Below are the code and all the weights of a small trained network. Each question names an input and a target symbol and asks about switching units off, where a switched-off unit gives its printed mean instead of its output.

import numpy as np


def w(rows, s, z=0):
    codes = np.array(rows[::2]) - 128.0
    scale = np.full(codes.shape[1], s)
    scale[-1] = z or s
    return codes * scale


def norm(h):
    return h / np.sqrt((h * h).mean(-1, keepdims=True) + 1e-5)


def f(y):
    return np.maximum(y, 0)


def softmax(a):
    e = np.exp(a - a.max(-1, keepdims=True))
    return e / e.sum(-1, keepdims=True)


def log_softmax(a):
    a = a - a.max(-1, keepdims=True)
    return a - np.log(np.exp(a).sum(-1, keepdims=True))


def net(x, mask):
    ids = ['ΓΘαβητφω'.index(c) for c in x.split()]
    T = len(ids)
    res = E[ids] + P[:T]
    r = norm(res)
    for j in range(3):
        rows = slice(3 * j, 3 * j + 3)
        q, k, v = (r @ M[0][rows].T for M in (Q, K, V))
        z = softmax(np.where(np.tri(T) > 0, q @ k.T / 3**0.5, -1e9)) @ v
        o = O[0][rows]
        res = res + np.where(mask[j], z, o[:, -1]) @ o[:, :-1]
    y = f(norm(res) @ A[0][:, :-1].T + A[0][:, -1])
    res = res + np.where(mask[3:19], y, B[0][:, -1]) @ B[0][:, :-1]
    return log_softmax(norm(res)[-1] @ U[:, :-1].T + U[:, -1])


Q, K, V, O, A, B = {}, {}, {}, {}, {}, {}
E = w([
[175,201,134,35,9,119,84,123,98],'Γ',
[157,46,91,158,52,120,77,181,198],'Θ',
[175,104,53,143,132,145,69,170,253],'α',
[108,152,82,246,106,175,94,148,217],'β',
[139,199,107,213,135,65,105,200,176],'η',
[105,209,20,91,76,53,228,149,153],'τ',
[224,135,204,210,117,86,76,152,183],'φ',
[134,124,85,107,131,34,23,149,8],'ω',
],0.0021)
P = w([
[135,135,132,149,86,192,123,253,108],'0',
[49,129,225,107,102,127,111,244,179],'1',
[142,138,112,147,109,171,119,207,107],'2',
[53,132,198,121,112,107,98,187,182],'3',
[165,133,98,160,105,156,116,164,113],'4',
[64,134,189,131,132,92,95,152,177],'5',
[175,137,87,168,114,144,115,129,110],'6',
[76,139,179,137,150,77,97,120,172],'7',
[178,135,76,171,127,131,113,89,116],'8',
[89,132,176,144,166,68,95,73,185],'9',
[188,134,66,165,126,113,115,50,111],'10',
[82,143,174,123,149,60,111,66,164],'11',
],0.0029)
Q[0] = w([
[50,104,217,70,165,130,168,118,144],'h1',
[127,95,150,90,165,207,181,87,82],'h1',
[158,110,75,77,155,216,202,129,17],'h1',
[209,86,108,88,60,132,36,88,142],'h2',
[46,75,219,83,181,162,151,97,150],'h2',
[192,122,87,155,97,254,118,104,96],'h2',
[129,94,146,118,166,131,144,122,87],'h3',
[129,146,170,164,130,113,59,126,169],'h3',
[211,154,75,173,40,136,76,110,124],'h3',
],0.0093)
K[0] = w([
[84,182,177,34,64,180,167,240,106],'h1',
[143,128,148,159,97,197,138,249,163],'h1',
[143,79,162,215,139,160,109,237,179],'h1',
[141,151,91,143,155,123,155,12,153],'h2',
[81,143,103,51,75,203,161,254,166],'h2',
[133,168,102,212,193,37,195,103,105],'h2',
[152,110,138,140,91,180,115,219,101],'h3',
[110,200,67,49,106,117,189,84,99],'h3',
[149,136,58,157,201,106,136,16,158],'h3',
],0.007)
V[0] = w([
[171,200,227,167,96,163,191,120,214],'h1',
[76,72,79,166,221,74,92,137,111],'h1',
[97,111,60,153,122,120,246,167,236],'h1',
[38,191,70,173,115,142,147,185,97],'h2',
[36,118,58,78,98,255,163,92,173],'h2',
[103,229,109,137,123,89,199,177,177],'h2',
[119,135,121,90,65,62,161,95,104],'h3',
[129,168,132,99,232,154,112,127,180],'h3',
[102,141,48,40,134,103,171,156,155],'h3',
],0.003)
O[0] = w([
[183,146,87,240,150,160,142,130,143,107],'h1',
[70,87,223,77,109,73,143,239,116,99],'h1',
[175,66,92,194,163,44,218,145,47,166],'h1',
[118,138,88,38,107,57,120,1,101,239],'h2',
[152,95,222,127,85,66,191,72,218,4],'h2',
[107,73,115,125,228,44,103,8,57,217],'h2',
[136,82,119,93,128,128,237,141,95,137],'h3',
[131,125,138,180,163,72,80,173,162,40],'h3',
[120,191,95,84,205,146,165,173,209,211],'h3',
],0.0032,0.0018)
A[0] = w([
[141,168,159,93,110,96,116,111,119,158],'n1',
[165,153,154,127,124,164,66,132,120,160],'n2',
[174,157,93,147,141,124,127,131,126,105],'n3',
[132,113,110,90,153,102,111,114,136,193],'n4',
[150,166,149,124,186,136,144,68,163,76],'n5',
[107,194,128,100,129,97,102,147,100,176],'n6',
[123,166,148,145,180,134,75,93,172,184],'n7',
[159,100,117,100,199,85,255,96,119,71],'n8',
[132,165,135,125,101,175,116,89,112,140],'n9',
[116,116,119,143,75,183,198,117,118,109],'n10',
[166,99,118,161,127,136,144,65,117,88],'n11',
[128,119,115,149,131,76,78,151,118,123],'n12',
[136,95,160,143,127,143,129,170,166,115],'n13',
[32,103,251,86,187,144,118,120,138,5],'n14',
[65,89,174,151,116,102,114,88,131,122],'n15',
[169,110,116,108,102,207,147,85,94,91],'n16',
],0.0058,0.0023)
B[0] = w([
[125,120,115,168,137,168,125,138,128,186],'n1',
[93,113,113,111,138,105,193,130,139,209],'n2',
[111,99,173,130,136,152,141,105,145,204],'n3',
[95,151,136,138,119,120,118,146,101,224],'n4',
[117,91,106,103,116,141,129,158,150,168],'n5',
[147,78,126,98,96,139,115,139,168,231],'n6',
[128,118,127,96,75,129,114,156,56,221],'n7',
[20,146,112,162,153,52,254,116,134,252],'n8',
[130,113,111,119,165,100,106,152,169,174],'n9',
[120,121,210,88,118,110,113,130,75,138],'n10',
[121,153,142,78,130,106,114,189,145,171],'n11',
[144,163,152,121,148,140,146,98,151,219],'n12',
[139,114,109,101,156,117,123,66,91,150],'n13',
[97,241,226,180,150,217,134,23,149,176],'n14',
[148,118,98,134,153,180,160,153,152,169],'n15',
[120,157,160,187,142,125,132,112,101,154],'n16',
],0.0062,0.0037)
U = w([
[91,74,67,43,66,158,87,210,136,190],'Γ',
[82,214,201,121,123,221,119,54,138,52],'Θ',
[154,149,46,246,161,227,128,188,72,157],'α',
[210,182,181,165,94,37,80,177,184,106],'β',
[174,57,225,136,70,126,169,132,1,16],'η',
[49,142,104,147,161,43,227,122,115,217],'τ',
[211,28,120,125,170,154,160,46,208,2],'φ',
[154,165,97,109,187,56,23,53,27,77],'ω',
],0.0064,0.00053)

Each question gives the input, a string of symbols that net reads in full, and the target symbol t.
The units are the heads (3 rows each of Q, K, V and O) and the neurons (one row each of A and B). Each row of codes is followed by its name. A weight is (code - 128) times the scale printed after its matrix; where a second scale follows, it is the last column's (O, A, B and U).
mask holds one flag per unit, heads first, then neurons. A switched-off unit (its flag False) gives its mean, the last column of its rows in O or B, instead of its output. The means were averaged over made-up inputs and are rounded, as every weight is.
A unit's drop is (log p(t) with every unit on - log p(t) with that unit switched off) / (log p(t) with every unit on - log p(t) with every unit switched off).
The circuit of an input: a set's keep is (log p(t) with only the set's units on - log p(t) with every unit switched off) / (log p(t) with every unit on - log p(t) with every unit switched off). Starting from the 12 units with the biggest drops (on a tie, the unit counted first), units are removed one at a time, each time the one whose removal leaves the highest keep (on an exact tie, the one counted first), for as long as the keep stays at least 0.8.
circuit, biggest first: the units of the circuit, biggest drop first
unit that matters most: the unit with the biggest drop
k most important neurons: the k neurons with the biggest drops, biggest first
heads that matter: for each layer, one digit per head in row order, 1 if its drop is at least 0.15 and else 0, layers parted by /
input α α α β Γ Θ η β Θ, target ω: unit that matters most : n8
input φ ω Θ Θ β Θ α Θ Γ, target φ: 2 most important neurons : n8, n7
input Θ Θ β α Θ Θ Θ Θ, target φ: heads that matter : 100
input τ η ω η ω τ Θ φ τ, target α: heads that matter : 010
input Θ β β α, target ω: heads that matter : 101
input α ω Θ ω Θ α, target Θ: heads that matter : 100
input Θ β Θ τ Θ Θ Θ β α, target β: heads that matter : 111
input Θ ω η φ, target Θ: heads that matter : 000
input η α τ ω τ ω η φ β β Θ, target β: 2 most important neurons : n8, n11
input Θ Γ φ η, target Γ: circuit, biggest first : h1, n7, n8, n14
input Θ Θ α φ ω Θ η η Θ ω, target Θ: circuit, biggest first : n14, h1
input τ β Γ φ β, target α: 3 most important neurons : n8, n14, n6
input η β Γ τ β η Θ τ Θ φ η, target α: circuit, biggest first : h2, n8
input τ ω Θ η, target Θ: circuit, biggest first : n14, h1
input Γ ω Θ Θ τ Γ Θ φ, target Γ: unit that matters most : h1
input Θ Θ Γ Θ, target Γ: circuit, biggest first : h1, n7, n14
input α Θ ω Θ η ω η α Θ η α, target ω: 2 most important neurons : n8, n6
input φ Θ Θ φ, target η: 3 most important neurons : n7, n8, n14
input Γ τ Θ ω τ, target Γ: heads that matter : 110
input τ α φ φ Θ φ Γ, target α: circuit, biggest first : h2, h1
input ω φ α φ Θ τ Θ α Θ, target φ: heads that matter : 011
input Θ α Θ Θ ω α η Γ φ η η, target α: heads that matter : 010
input τ ω Θ Γ α ω τ τ τ Γ Θ α, target Γ: circuit, biggest first : n7, n8
input ω Θ Θ α Γ ω η, target Γ: circuit, biggest first : h1, n6
input Θ φ φ ω τ, target Γ: unit that matters most : n8
input α Θ η, target ω: circuit, biggest first : h2, n8
